Below is a small trained network, with its code and all its weights. Each question gives an input and a class and asks what happens when units are switched off, that is, made to give their printed mean instead of their output.

import numpy as np


def w(rows, s, z=0):
    codes = np.array(rows[::2]) - 128.0
    scale = np.full(codes.shape[1], s)
    scale[-1] = z or s
    return codes * scale


def f(y):
    return y / 2 * (1 + np.tanh(0.7978845608 * (y + 0.044715 * y**3)))


def log_softmax(a):
    a = a - a.max(-1, keepdims=True)
    return a - np.log(np.exp(a).sum(-1, keepdims=True))


def net(x, mask):
    res = np.array(x, float).reshape(1, 7) / 4 @ E
    y = f(res @ A[0][:, :-1].T + A[0][:, -1])
    res = res + np.where(mask, y, B[0][:, -1]) @ B[0][:, :-1]
    return log_softmax(res[-1] @ U[:, :-1].T + U[:, -1])


A, B = {}, {}
E = w([
[173,41,201,140,116,134,164,128,191],'x0',
[206,202,170,173,112,174,113,134,41],'x1',
[140,164,121,28,167,174,200,201,37],'x2',
[117,120,135,86,209,133,102,70,54],'x3',
[78,146,107,110,236,76,66,166,147],'x4',
[116,107,1,170,200,73,152,128,83],'x5',
[128,193,123,86,132,44,153,113,151],'x6',
],0.0092)
A[0] = w([
[116,90,120,172,131,142,123,142,163,195],'neuron 0',
[102,117,66,202,141,118,131,58,142,211],'neuron 1',
[93,74,41,177,126,107,74,80,156,234],'neuron 2',
[200,132,196,146,166,137,76,86,97,201],'neuron 3',
[114,143,98,78,131,139,121,165,91,169],'neuron 4',
[90,105,25,177,148,113,93,82,164,182],'neuron 5',
[182,62,210,156,71,163,191,156,248,184],'neuron 6',
[55,162,119,60,163,123,93,204,141,183],'neuron 7',
[164,246,63,67,115,155,199,153,55,220],'neuron 8',
[99,132,87,86,195,97,82,147,198,160],'neuron 9',
[167,169,128,88,112,159,173,125,74,252],'neuron 10',
[181,114,135,143,99,90,107,71,94,127],'neuron 11',
],0.011,0.0031)
B[0] = w([
[124,107,118,89,83,107,118,100,136,161],'neuron 0',
[176,75,103,117,132,94,107,111,94,188],'neuron 1',
[169,57,65,130,164,74,134,99,154,206],'neuron 2',
[116,146,206,146,199,159,129,88,152,187],'neuron 3',
[125,185,139,147,119,107,119,126,136,172],'neuron 4',
[160,81,46,88,149,123,162,111,111,200],'neuron 5',
[135,56,198,142,6,147,114,186,150,236],'neuron 6',
[54,172,112,132,135,177,130,152,170,189],'neuron 7',
[127,193,83,124,101,97,174,189,36,249],'neuron 8',
[107,152,49,135,139,160,92,123,192,187],'neuron 9',
[98,198,153,134,108,104,141,129,47,208],'neuron 10',
[134,124,181,112,184,122,141,120,133,157],'neuron 11',
],0.017)
U = w([
[121,201,99,151,91,64,210,210,30,196],'0',
[200,47,40,129,136,32,148,105,143,213],'1',
[152,68,187,170,2,112,143,200,171,120],'2',
[43,139,39,124,129,124,111,195,245,10],'3',
[152,145,233,200,185,137,138,82,98,81],'4',
],0.0074,0.0013)

Each question gives the input, the list of numbers given to net, and the class t.
The units are the neurons (one row each of A and B). Each row of codes is followed by its name. A weight is (code - 128) times the scale printed after its matrix; where a second scale follows, it is the last column's (A, B and U).
mask holds one flag per neuron, in row order. A switched-off neuron (its flag False) gives its mean, the last column of its row in B, instead of its output. The means were averaged over made-up inputs and are rounded, as every weight is.
A unit's drop is (log p(t) with every unit on - log p(t) with that unit switched off) / (log p(t) with every unit on - log p(t) with every unit switched off).
The circuit of an input: a set's keep is (log p(t) with only the set's units on - log p(t) with every unit switched off) / (log p(t) with every unit on - log p(t) with every unit switched off). Starting from all 12 units, units are removed one at a time, each time the one whose removal leaves the highest keep (on an exact tie, the one counted first), for as long as the keep stays at least 0.8.
units of the circuit, in order: the units of the circuit, biggest drop first
most important unit: the unit with the biggest drop
top k neurons: the k neurons with the biggest drops, biggest first
drop when u is switched off: that unit's drop, to one decimal
input [4,-1,7,2,5,6,-6], class 3: top 2 neurons : [neuron 7; neuron 9]
input [7,-1,5,3,0,3,-4], class 2: units of the circuit, in order : [neuron 8; neuron 5]
input [6,4,1,6,-1,-5,-7], class 4: units of the circuit, in order : [neuron 3]
input [7,-5,8,3,-6,-2,6], class 2: top 2 neurons : [neuron 6; neuron 5]
input [4,0,0,8,-8,-5,5], class 2: top 2 neurons : [neuron 6; neuron 4]
input [0,6,-2,4,4,3,3], class 4: top 2 neurons : [neuron 3; neuron 8]
input [0,-5,5,-5,7,-7,-7], class 3: top 2 neurons : [neuron 7; neuron 9]
input [-7,-1,2,-4,5,-1,5], class 3: top 2 neurons : [neuron 9; neuron 7]
input [-2,8,-8,1,-1,-5,-8], class 4: top 2 neurons : [neuron 3; neuron 11]
input [6,2,-1,-5,-1,7,-5], class 2: top 2 neurons : [neuron 6; neuron 9]
input [5,2,-1,4,-5,1,-4], class 2: drop when neuron 6 is switched off : 1.6
input [1,7,1,-5,-1,-4,-1], class 2: drop when neuron 6 is switched off : 1.5
input [0,1,-6,8,-3,-6,1], class 4: drop when neuron 3 is switched off : 0.1
input [-4,-5,1,-8,-5,3,3], class 1: most important unit : neuron 10
